Here is a tiny trained network, its code and every weight. The questions are about switching its units off for an input and a target symbol, where a switched-off unit gives its printed mean instead of its output.

import numpy as np


def w(rows, s, z=0):
    codes = np.array(rows[::2]) - 128.0
    scale = np.full(codes.shape[1], s)
    scale[-1] = z or s
    return codes * scale


def f(y):
    return np.maximum(y, 0)


def softmax(a):
    e = np.exp(a - a.max(-1, keepdims=True))
    return e / e.sum(-1, keepdims=True)


def log_softmax(a):
    a = a - a.max(-1, keepdims=True)
    return a - np.log(np.exp(a).sum(-1, keepdims=True))


def net(x, mask):
    ids = ['αβγδεζηθλμξπστφω'.index(c) for c in x.split()]
    T = len(ids)
    res = E[ids] + P[:T]
    u = 0
    for l in range(2):
        q, k, v = (res @ M[l].T for M in (Q, K, V))
        z = softmax(np.where(np.tri(T) > 0, q @ k.T / 4**0.5, -1e9)) @ v
        res = res + np.where(mask[u], z, O[l][:, -1]) @ O[l][:, :-1]
        u += 1
        y = f(res @ A[l][:, :-1].T + A[l][:, -1])
        res = res + np.where(mask[u : u + 8], y, B[l][:, -1]) @ B[l][:, :-1]
        u += 8
    return log_softmax(res[-1] @ U[:, :-1].T + U[:, -1])


Q, K, V, O, A, B = {}, {}, {}, {}, {}, {}
E = w([
[160,93,189,89,134,87,117,184,103,163,121],'α',
[132,129,89,124,129,169,119,194,125,98,164],'β',
[19,181,104,39,167,150,120,162,115,103,138],'γ',
[109,204,169,56,152,163,144,31,153,112,114],'δ',
[125,123,43,117,115,199,204,173,143,158,76],'ε',
[86,72,89,151,137,170,202,98,207,99,144],'ζ',
[117,47,151,157,170,116,134,99,107,136,173],'η',
[6,116,97,65,125,156,124,81,161,105,129],'θ',
[81,58,177,133,115,126,134,129,110,133,115],'λ',
[105,107,135,121,73,165,99,164,123,118,97],'μ',
[147,117,116,143,160,141,86,176,104,135,157],'ξ',
[88,102,165,63,230,90,150,48,81,114,131],'π',
[101,80,114,106,65,89,103,158,163,117,206],'σ',
[182,126,79,157,236,130,157,139,94,164,126],'τ',
[66,115,132,74,237,98,101,115,78,84,149],'φ',
[132,88,155,131,216,107,204,170,142,123,159],'ω',
],0.018)
P = w([
[78,155,188,138,137,183,92,80,80,93,204],'0',
[112,2,135,36,192,152,132,165,244,181,135],'1',
[60,142,152,113,164,120,130,150,235,196,134],'2',
[112,171,169,170,162,67,165,163,66,8,79],'3',
[126,15,102,126,134,51,62,149,183,100,108],'4',
[98,86,150,67,131,146,102,171,253,207,179],'5',
],0.0095)
Q[0] = w([
[184,165,126,144,112,127,93,119,60,134,133],'L0H0',
[216,70,153,218,102,122,97,207,140,149,109],'L0H0',
[79,144,198,115,177,154,145,184,183,204,133],'L0H0',
[72,202,90,2,226,100,64,64,154,87,69],'L0H0',
],0.0068)
K[0] = w([
[160,124,120,110,167,117,91,126,102,153,136],'L0H0',
[158,126,128,113,88,69,141,175,141,165,74],'L0H0',
[142,151,162,183,144,157,140,185,86,139,138],'L0H0',
[116,164,112,132,172,255,147,91,84,130,218],'L0H0',
],0.0095)
V[0] = w([
[54,137,180,79,148,111,137,198,173,61,185],'L0H0',
[149,186,157,91,102,113,82,108,59,155,104],'L0H0',
[151,146,124,153,85,132,194,170,77,253,121],'L0H0',
[152,101,60,183,146,115,49,104,167,169,143],'L0H0',
],0.0062)
O[0] = w([
[128,153,160,175,175,211,28,190,55,254,41,254],'L0H0',
[138,57,103,68,37,162,198,141,85,201,222,88],'L0H0',
[84,160,94,140,14,58,162,46,199,222,235,31],'L0H0',
[135,48,43,61,54,105,16,175,208,89,208,67],'L0H0',
],0.0058,0.0059)
A[0] = w([
[78,173,146,2,181,137,77,97,134,89,105,251],'L0N0',
[110,80,218,149,33,177,123,187,102,156,76,198],'L0N1',
[156,48,98,202,121,104,104,149,169,190,89,142],'L0N2',
[172,124,99,118,186,163,162,170,97,167,153,168],'L0N3',
[146,71,99,197,91,105,109,179,123,117,129,168],'L0N4',
[209,146,209,121,83,196,133,32,127,142,91,180],'L0N5',
[17,92,145,123,115,128,131,145,131,87,128,81],'L0N6',
[76,123,89,77,123,188,138,79,157,116,114,153],'L0N7',
],0.0075,0.0017)
B[0] = w([
[103,144,68,8,165,87,89,74,95,176,165,246],'L0N0',
[43,111,135,125,86,170,155,206,134,90,109,177],'L0N1',
[148,34,132,52,183,161,98,197,196,88,132,168],'L0N2',
[88,134,120,127,136,175,159,123,156,54,230,184],'L0N3',
[181,54,241,97,152,50,115,198,2,182,53,143],'L0N4',
[44,97,144,77,149,99,186,187,50,162,191,170],'L0N5',
[188,113,93,110,30,130,158,88,89,204,59,167],'L0N6',
[132,145,71,107,146,106,149,144,6,84,114,171],'L0N7',
],0.0069,0.013)
Q[1] = w([
[226,104,152,220,86,124,135,182,167,83,106],'L1H0',
[129,69,124,118,167,70,85,163,140,112,111],'L1H0',
[126,84,127,78,147,167,61,127,244,126,135],'L1H0',
[100,105,153,137,103,208,98,127,219,169,182],'L1H0',
],0.011)
K[1] = w([
[174,122,87,114,187,114,188,165,255,173,46],'L1H0',
[98,172,130,136,120,140,114,115,159,194,143],'L1H0',
[131,177,140,185,108,79,117,100,122,157,107],'L1H0',
[160,213,122,192,143,28,182,180,65,73,54],'L1H0',
],0.0089)
V[1] = w([
[68,135,234,75,126,70,188,111,146,193,127],'L1H0',
[83,84,104,132,43,151,138,94,103,171,30],'L1H0',
[144,176,115,87,65,129,108,254,102,111,177],'L1H0',
[138,30,234,155,110,71,67,122,70,161,145],'L1H0',
],0.0082)
O[1] = w([
[178,193,135,183,70,142,179,232,188,157,174,254],'L1H0',
[72,161,30,151,174,71,153,204,121,178,91,111],'L1H0',
[97,101,169,43,137,97,77,184,126,59,224,148],'L1H0',
[217,96,120,123,136,145,157,240,6,141,99,127],'L1H0',
],0.011,0.014)
A[1] = w([
[175,145,112,135,155,166,150,174,111,185,107,129],'L1N0',
[86,227,111,90,183,58,74,101,87,195,70,106],'L1N1',
[76,131,165,65,183,111,156,111,88,152,121,222],'L1N2',
[104,118,138,136,97,105,106,162,204,110,187,177],'L1N3',
[2,139,106,115,152,80,61,68,150,78,149,132],'L1N4',
[140,132,52,85,130,53,149,145,12,176,149,4],'L1N5',
[161,70,178,129,167,185,120,195,85,113,119,75],'L1N6',
[82,76,144,55,125,152,79,50,90,71,167,24],'L1N7',
],0.0071,0.003)
B[1] = w([
[168,19,149,150,80,73,143,63,74,199,125,234],'L1N0',
[99,66,164,173,65,180,72,123,152,170,197,215],'L1N1',
[159,111,21,204,103,165,119,129,118,93,66,229],'L1N2',
[69,112,80,130,126,107,151,109,112,77,61,213],'L1N3',
[147,191,217,65,119,116,187,117,108,186,66,208],'L1N4',
[190,115,178,138,217,84,153,121,254,41,67,239],'L1N5',
[159,239,84,107,89,132,74,83,132,115,150,248],'L1N6',
[103,123,155,215,117,38,94,150,84,105,175,199],'L1N7',
],0.0083,0.016)
U = w([
[136,99,142,61,93,118,218,166,47,139,228,251],'α',
[23,124,97,184,188,98,133,174,73,217,159,255],'β',
[101,105,152,161,187,193,109,89,152,163,67,163],'γ',
[192,133,145,59,137,127,153,54,46,209,89,111],'δ',
[147,101,154,173,156,48,172,147,122,179,119,20],'ε',
[180,169,216,112,130,226,62,82,217,147,135,51],'ζ',
[83,121,43,177,165,131,134,147,132,40,99,94],'η',
[88,114,101,149,127,48,160,109,92,58,131,53],'θ',
[108,3,214,145,98,106,170,62,129,114,181,177],'λ',
[78,118,206,81,206,138,179,159,180,74,100,70],'μ',
[165,91,117,111,113,168,115,67,153,111,99,249],'ξ',
[100,86,29,198,89,176,83,106,80,80,168,243],'π',
[112,148,104,244,37,116,135,129,254,79,183,57],'σ',
[180,210,134,50,169,110,104,123,147,126,91,19],'τ',
[160,113,132,207,76,127,101,90,134,239,188,111],'φ',
[129,159,97,74,102,24,172,18,153,149,106,118],'ω',
],0.0047,0.0022)

Each question gives the input, a string of symbols that net reads in full, and the target symbol t.
The units are the heads (4 rows each of Q, K, V and O) and the neurons (one row each of A and B). Each row of codes is followed by its name. A weight is (code - 128) times the scale printed after its matrix; where a second scale follows, it is the last column's (O, A, B and U).
mask holds one flag per unit, layer by layer, with each layer's heads first. A switched-off unit (its flag False) gives its mean, the last column of its rows in O or B, instead of its output. The means were averaged over made-up inputs and are rounded, as every weight is.
A unit's drop is (log p(t) with every unit on - log p(t) with that unit switched off) / (log p(t) with every unit on - log p(t) with every unit switched off).
The circuit of an input: a set's keep is (log p(t) with only the set's units on - log p(t) with every unit switched off) / (log p(t) with every unit on - log p(t) with every unit switched off). Starting from the 12 units with the biggest drops (on a tie, the unit counted first), units are removed one at a time, each time the one whose removal leaves the highest keep (on an exact tie, the one counted first), for as long as the keep stays at least 0.8.
units of the circuit, in order: the units of the circuit, biggest drop first
most important unit: the unit with the biggest drop
top k neurons: the k neurons with the biggest drops, biggest first
top k neurons in layer l: the k neurons of layer l with the biggest drops, biggest first
input λ β φ δ δ, target ε: units of the circuit, in order => [L1H0; L1N5; L1N0; L0N3]
input δ δ δ λ, target σ: units of the circuit, in order => [L1H0; L0N0]
input λ ω ζ, target ε: top 2 neurons in layer 1 => [L1N0; L1N5]
input δ τ λ δ δ, target α: units of the circuit, in order => [L0N5; L1H0; L0H0]
input ω φ γ ξ τ ω, target π: top 3 neurons in layer 0 => [L0N4; L0N0; L0N3]
input τ τ δ ω, target λ: units of the circuit, in order => [L1H0; L0N3]
input δ γ ω ω, target μ: top neuron in layer 0 => [L0N0]
input λ τ π ζ δ λ, target γ: top 3 neurons => [L0N0; L0N1; L0N7]
input θ δ τ, target β: units of the circuit, in order => [L1H0; L0N6; L1N5; L0N0]
input α δ δ π, target τ: units of the circuit, in order => [L1H0; L1N5; L1N6]
input δ φ ε θ γ ω, target β: top 3 neurons => [L0N0; L0N6; L1N5]
input π δ δ λ, target σ: units of the circuit, in order => [L0N0; L1H0]
input θ σ γ τ δ α, target λ: top 3 neurons => [L0N0; L1N7; L0N3]
input δ ζ δ φ, target α: units of the circuit, in order => [L1H0; L0N5; L1N5; L0H0]
input β δ α σ π λ, target τ: top 2 neurons in layer 1 => [L1N6; L1N5]
input θ τ γ π η τ, target φ: top 2 neurons => [L0N0; L1N5]
input ω τ γ λ φ η, target ε: top 4 neurons => [L1N0; L0N3; L1N5; L0N6]
input δ α ζ τ ζ, target γ: top neuron => [L0N2]
input θ ξ φ, target γ: top 2 neurons => [L1N1; L1N5]
input ξ τ η δ ω δ, target θ: most important unit => L1N7
input θ η τ δ λ, target λ: top 3 neurons => [L0N7; L0N0; L1N7]
input γ φ τ δ ω, target λ: top 3 neurons => [L0N0; L0N5; L0N3]
input μ ξ τ, target η: top 4 neurons in layer 0 => [L0N3; L0N2; L0N0; L0N1]
input δ λ π λ σ, target φ: top 3 neurons => [L0N4; L0N2; L0N1]
input θ γ δ, target γ: top 4 neurons in layer 1 => [L1N1; L1N5; L1N2; L1N4]
input τ η τ δ, target ω: top 2 neurons => [L0N0; L1N4]
input σ ξ λ, target τ: most important unit => L1H0
input γ π ξ ξ, target φ: top 2 neurons in layer 0 => [L0N0; L0N4]
input θ γ τ, target β: top 2 neurons in layer 0 => [L0N6; L0N3]
input λ λ δ λ β π, target ε: top 2 neurons => [L1N5; L1N0]
